Here is a tiny trained network, its code and every weight. The questions are about switching its units off for an input and a class, where a switched-off unit gives its printed mean instead of its output.

import numpy as np


def w(rows, s, z=0):
    codes = np.array(rows[::2]) - 128.0
    scale = np.full(codes.shape[1], s)
    scale[-1] = z or s
    return codes * scale


def f(y):
    return y / 2 * (1 + np.tanh(0.7978845608 * (y + 0.044715 * y**3)))


def log_softmax(a):
    a = a - a.max(-1, keepdims=True)
    return a - np.log(np.exp(a).sum(-1, keepdims=True))


def net(x, mask):
    res = np.array(x, float).reshape(1, 3) / 4 @ E
    y = f(res @ A[0][:, :-1].T + A[0][:, -1])
    res = res + np.where(mask, y, B[0][:, -1]) @ B[0][:, :-1]
    return log_softmax(res[-1] @ U[:, :-1].T + U[:, -1])


A, B = {}, {}
E = w([
[44,101,71,43,122,150],'x0',
[128,139,221,68,130,108],'x1',
[54,97,126,161,137,1],'x2',
],0.009)
A[0] = w([
[176,132,142,97,114,202,83],'neuron 1',
[121,151,119,115,77,116,144],'neuron 2',
[97,111,152,147,83,92,81],'neuron 3',
[122,126,34,198,117,145,91],'neuron 4',
[82,118,77,57,139,135,91],'neuron 5',
[160,144,166,157,127,112,90],'neuron 6',
[127,131,144,131,126,113,253],'neuron 7',
[116,134,248,52,119,104,85],'neuron 8',
[92,135,96,172,137,76,98],'neuron 9',
[68,131,120,76,95,134,92],'neuron 10',
[187,119,158,158,123,98,93],'neuron 11',
[162,139,164,210,119,113,94],'neuron 12',
[136,125,84,77,123,122,77],'neuron 13',
[106,119,154,115,138,46,103],'neuron 14',
],0.018,0.011)
B[0] = w([
[105,231,152,120,96,178,218],'neuron 1',
[112,103,133,132,116,114,140],'neuron 2',
[143,228,92,185,133,167,156],'neuron 3',
[235,127,100,106,167,69,215],'neuron 4',
[78,89,162,169,173,109,204],'neuron 5',
[94,130,112,123,195,121,174],'neuron 6',
[62,33,132,118,2,131,244],'neuron 7',
[248,130,85,134,186,71,235],'neuron 8',
[149,197,148,111,132,180,194],'neuron 9',
[83,112,108,148,186,129,182],'neuron 10',
[81,124,113,163,168,132,188],'neuron 11',
[75,100,135,139,211,104,213],'neuron 12',
[107,163,128,151,174,122,144],'neuron 13',
[133,214,159,98,121,179,203],'neuron 14',
],0.028,0.011)
U = w([
[28,57,122,149,195,127,72],'0',
[212,82,69,100,147,98,251],'1',
[101,168,152,100,104,203,45],'2',
[83,9,123,83,34,129,156],'3',
],0.012,0.0026)

Each question gives the input, the list of numbers given to net, and the class t.
The units are the neurons (one row each of A and B). Each row of codes is followed by its name. A weight is (code - 128) times the scale printed after its matrix; where a second scale follows, it is the last column's (A, B and U).
mask holds one flag per neuron, in row order. A switched-off neuron (its flag False) gives its mean, the last column of its row in B, instead of its output. The means were averaged over made-up inputs and are rounded, as every weight is.
A unit's drop is (log p(t) with every unit on - log p(t) with that unit switched off) / (log p(t) with every unit on - log p(t) with every unit switched off).
The circuit of an input: a set's keep is (log p(t) with only the set's units on - log p(t) with every unit switched off) / (log p(t) with every unit on - log p(t) with every unit switched off). Starting from the 12 units with the biggest drops (on a tie, the unit counted first), units are removed one at a time, each time the one whose removal leaves the highest keep (on an exact tie, the one counted first), for as long as the keep stays at least 0.8.
units of the circuit, in order: the units of the circuit, biggest drop first
k most important neurons: the k neurons with the biggest drops, biggest first
drop when u is switched off: that unit's drop, to one decimal
input [-4,-5,-7], class 2: units of the circuit, in order : neuron 1
input [-8,8,-5], class 0: 3 most important neurons : neuron 12; neuron 11; neuron 4
input [-8,-7,-2], class 0: 3 most important neurons : neuron 12; neuron 8; neuron 11
input [2,7,8], class 2: 2 most important neurons : neuron 14; neuron 4
input [8,5,-8], class 0: 4 most important neurons : neuron 5; neuron 10; neuron 14; neuron 9
input [-5,6,5], class 1: 3 most important neurons : neuron 8; neuron 5; neuron 1
input [5,-6,1], class 1: 4 most important neurons : neuron 4; neuron 12; neuron 11; neuron 7
input [7,3,8], class 2: 2 most important neurons : neuron 14; neuron 9
input [-7,-6,-5], class 0: 2 most important neurons : neuron 12; neuron 8
input [6,0,7], class 2: 4 most important neurons : neuron 14; neuron 9; neuron 12; neuron 3
input [6,-5,8], class 2: 2 most important neurons : neuron 9; neuron 14
input [-1,8,-5], class 1: drop when neuron 8 is switched off : 7.7
input [-1,7,3], class 1: drop when neuron 8 is switched off : 2.7
input [-2,6,6], class 1: units of the circuit, in order : neuron 8
input [-3,2,3], class 3: drop when neuron 10 is switched off : 0.2
